Below is a small trained network, with its code and all its weights. Each question gives an input and a class and asks what happens when units are switched off, that is, made to give their printed mean instead of their output.

import numpy as np


def w(rows, s, z=0):
    codes = np.array(rows[::2]) - 128.0
    scale = np.full(codes.shape[1], s)
    scale[-1] = z or s
    return codes * scale


def f(y):
    return np.maximum(y, 0)


def log_softmax(a):
    a = a - a.max(-1, keepdims=True)
    return a - np.log(np.exp(a).sum(-1, keepdims=True))


def net(x, mask):
    res = np.array(x, float).reshape(1, 8) / 4 @ E
    y = f(res @ A[0][:, :-1].T + A[0][:, -1])
    res = res + np.where(mask, y, B[0][:, -1]) @ B[0][:, :-1]
    return log_softmax(res[-1] @ U[:, :-1].T + U[:, -1])


A, B = {}, {}
E = w([
[128,128,129,131,124,130],'x0',
[130,128,132,134,130,123],'x1',
[124,121,126,129,120,128],'x2',
[203,29,168,34,90,24],'x3',
[195,192,194,109,2,205],'x4',
[88,224,47,77,52,34],'x5',
[127,130,130,132,125,126],'x6',
[28,152,226,61,142,122],'x7',
],0.0051)
A[0] = w([
[196,100,82,191,114,146,90],'n1',
[73,147,211,93,139,138,86],'n2',
[76,219,105,204,140,224,41],'n3',
[69,233,13,73,52,5,146],'n4',
[64,209,112,211,141,199,23],'n5',
[232,116,68,199,132,170,86],'n6',
[155,153,149,103,16,171,253],'n7',
[192,188,204,126,20,201,142],'n8',
[66,143,214,109,117,121,123],'n9',
[179,177,189,142,19,197,157],'n10',
[147,75,188,182,178,227,78],'n11',
[193,42,147,37,96,71,31],'n12',
[213,23,185,54,77,49,53],'n13',
[43,156,220,89,126,125,40],'n14',
[83,195,104,180,153,196,34],'n15',
[61,193,93,208,139,186,13],'n16',
[209,119,66,188,119,129,60],'n17',
[69,245,63,105,2,39,161],'n18',
[180,173,189,119,44,199,75],'n19',
[69,211,91,176,127,199,32],'n20',
[39,142,200,76,121,127,32],'n21',
[74,199,90,199,130,216,41],'n22',
[161,19,217,195,151,190,135],'n23',
[181,201,195,136,11,170,94],'n24',
[205,135,47,174,105,137,63],'n25',
[53,159,193,95,127,110,62],'n26',
[174,22,224,185,169,204,120],'n27',
[153,30,171,123,136,179,211],'n28',
[57,126,212,95,151,149,92],'n29',
[58,157,220,99,137,126,51],'n30',
[195,90,163,60,93,102,98],'n31',
[206,111,68,181,117,138,76],'n32',
[216,109,58,186,114,136,69],'n33',
[151,175,31,143,73,96,76],'n34',
[198,41,168,49,116,68,13],'n35',
[35,70,24,138,229,42,208],'n36',
[220,120,48,189,111,143,65],'n37',
],0.0053,0.0032)
B[0] = w([
[53,75,101,40,51,179,158],'n1',
[55,47,64,69,57,197,170],'n2',
[158,156,227,196,27,26,180],'n3',
[253,214,192,82,224,217,233],'n4',
[171,129,226,189,20,14,170],'n5',
[70,88,103,38,59,179,171],'n6',
[103,153,70,176,225,94,228],'n7',
[76,67,32,215,237,117,216],'n8',
[52,99,66,40,59,172,179],'n9',
[67,69,39,194,230,121,212],'n10',
[245,221,192,83,189,171,193],'n11',
[140,159,225,208,20,16,182],'n12',
[142,177,216,184,26,18,204],'n13',
[72,38,96,19,19,185,169],'n14',
[155,129,233,208,37,32,161],'n15',
[181,105,239,184,25,26,162],'n16',
[41,43,106,34,49,180,153],'n17',
[227,198,150,69,250,235,230],'n18',
[99,69,66,224,221,90,184],'n19',
[178,152,232,179,30,31,165],'n20',
[78,35,115,41,18,201,163],'n21',
[170,158,227,200,24,42,172],'n22',
[196,253,127,55,204,202,217],'n23',
[107,70,44,218,226,135,197],'n24',
[66,59,127,27,50,197,154],'n25',
[75,45,89,46,49,214,162],'n26',
[212,229,127,37,206,190,221],'n27',
[140,236,117,117,175,94,217],'n28',
[51,49,56,46,58,199,177],'n29',
[69,29,77,61,46,210,167],'n30',
[118,158,173,192,123,39,176],'n31',
[26,65,108,46,40,178,156],'n32',
[35,57,93,35,31,174,159],'n33',
[164,115,170,26,94,230,160],'n34',
[149,150,236,237,18,13,178],'n35',
[107,39,53,244,219,111,254],'n36',
[39,57,109,32,36,187,161],'n37',
],0.0048,0.0055)
U = w([
[223,218,163,63,197,193,171],'0',
[133,129,226,210,19,3,21],'1',
[29,1,64,19,3,204,8],'2',
[105,138,102,142,161,106,244],'3',
[105,153,86,128,167,97,229],'4',
[73,38,26,251,243,67,4],'5',
],0.0054,0.0039)

Each question gives the input, the list of numbers given to net, and the class t.
The units are the neurons (one row each of A and B). Each row of codes is followed by its name. A weight is (code - 128) times the scale printed after its matrix; where a second scale follows, it is the last column's (A, B and U).
mask holds one flag per neuron, in row order. A switched-off neuron (its flag False) gives its mean, the last column of its row in B, instead of its output. The means were averaged over made-up inputs and are rounded, as every weight is.
A unit's drop is (log p(t) with every unit on - log p(t) with that unit switched off) / (log p(t) with every unit on - log p(t) with every unit switched off).
The circuit of an input: a set's keep is (log p(t) with only the set's units on - log p(t) with every unit switched off) / (log p(t) with every unit on - log p(t) with every unit switched off). Starting from the 12 units with the biggest drops (on a tie, the unit counted first), units are removed one at a time, each time the one whose removal leaves the highest keep (on an exact tie, the one counted first), for as long as the keep stays at least 0.8.
circuit, biggest first: the units of the circuit, biggest drop first
top k neurons: the k neurons with the biggest drops, biggest first
drop when u is switched off: that unit's drop, to one decimal
input [7,1,2,-7,8,-1,-3,1], class 5: circuit, biggest first	(n8 n10)
input [7,-1,-2,-6,1,7,-2,-6], class 0: top neuron	(n18)
input [-5,-8,-7,7,4,3,-7,1], class 1: circuit, biggest first	(n13 n12)
input [-7,7,-4,5,8,-6,-4,-7], class 5: circuit, biggest first	(n8 n10)
input [-7,-2,0,6,-4,6,2,-7], class 2: circuit, biggest first	(n33 n25)
input [-2,4,-8,1,2,8,-8,-3], class 0: circuit, biggest first	(n4 n18)
input [-1,7,6,6,-7,-8,4,7], class 0: top 2 neurons	(n27 n23)
input [-8,0,6,3,0,8,2,5], class 0: top 2 neurons	(n4 n18)
input [3,3,-1,-5,-1,8,5,-7], class 0: top 3 neurons	(n4 n18 n34)
input [5,1,-4,-6,-4,8,-4,5], class 0: drop when n11 is switched off	-0.1
input [2,-3,-3,-1,0,0,-4,-3], class 2: drop when n18 is switched off	0.2
input [-1,-8,-4,7,-7,0,6,2], class 1: drop when n12 is switched off	0.2
input [-2,6,-7,8,1,8,3,-4], class 0: drop when n15 is switched off	0.1
input [8,2,7,1,-7,-8,0,-8], class 0: circuit, biggest first	(n27)
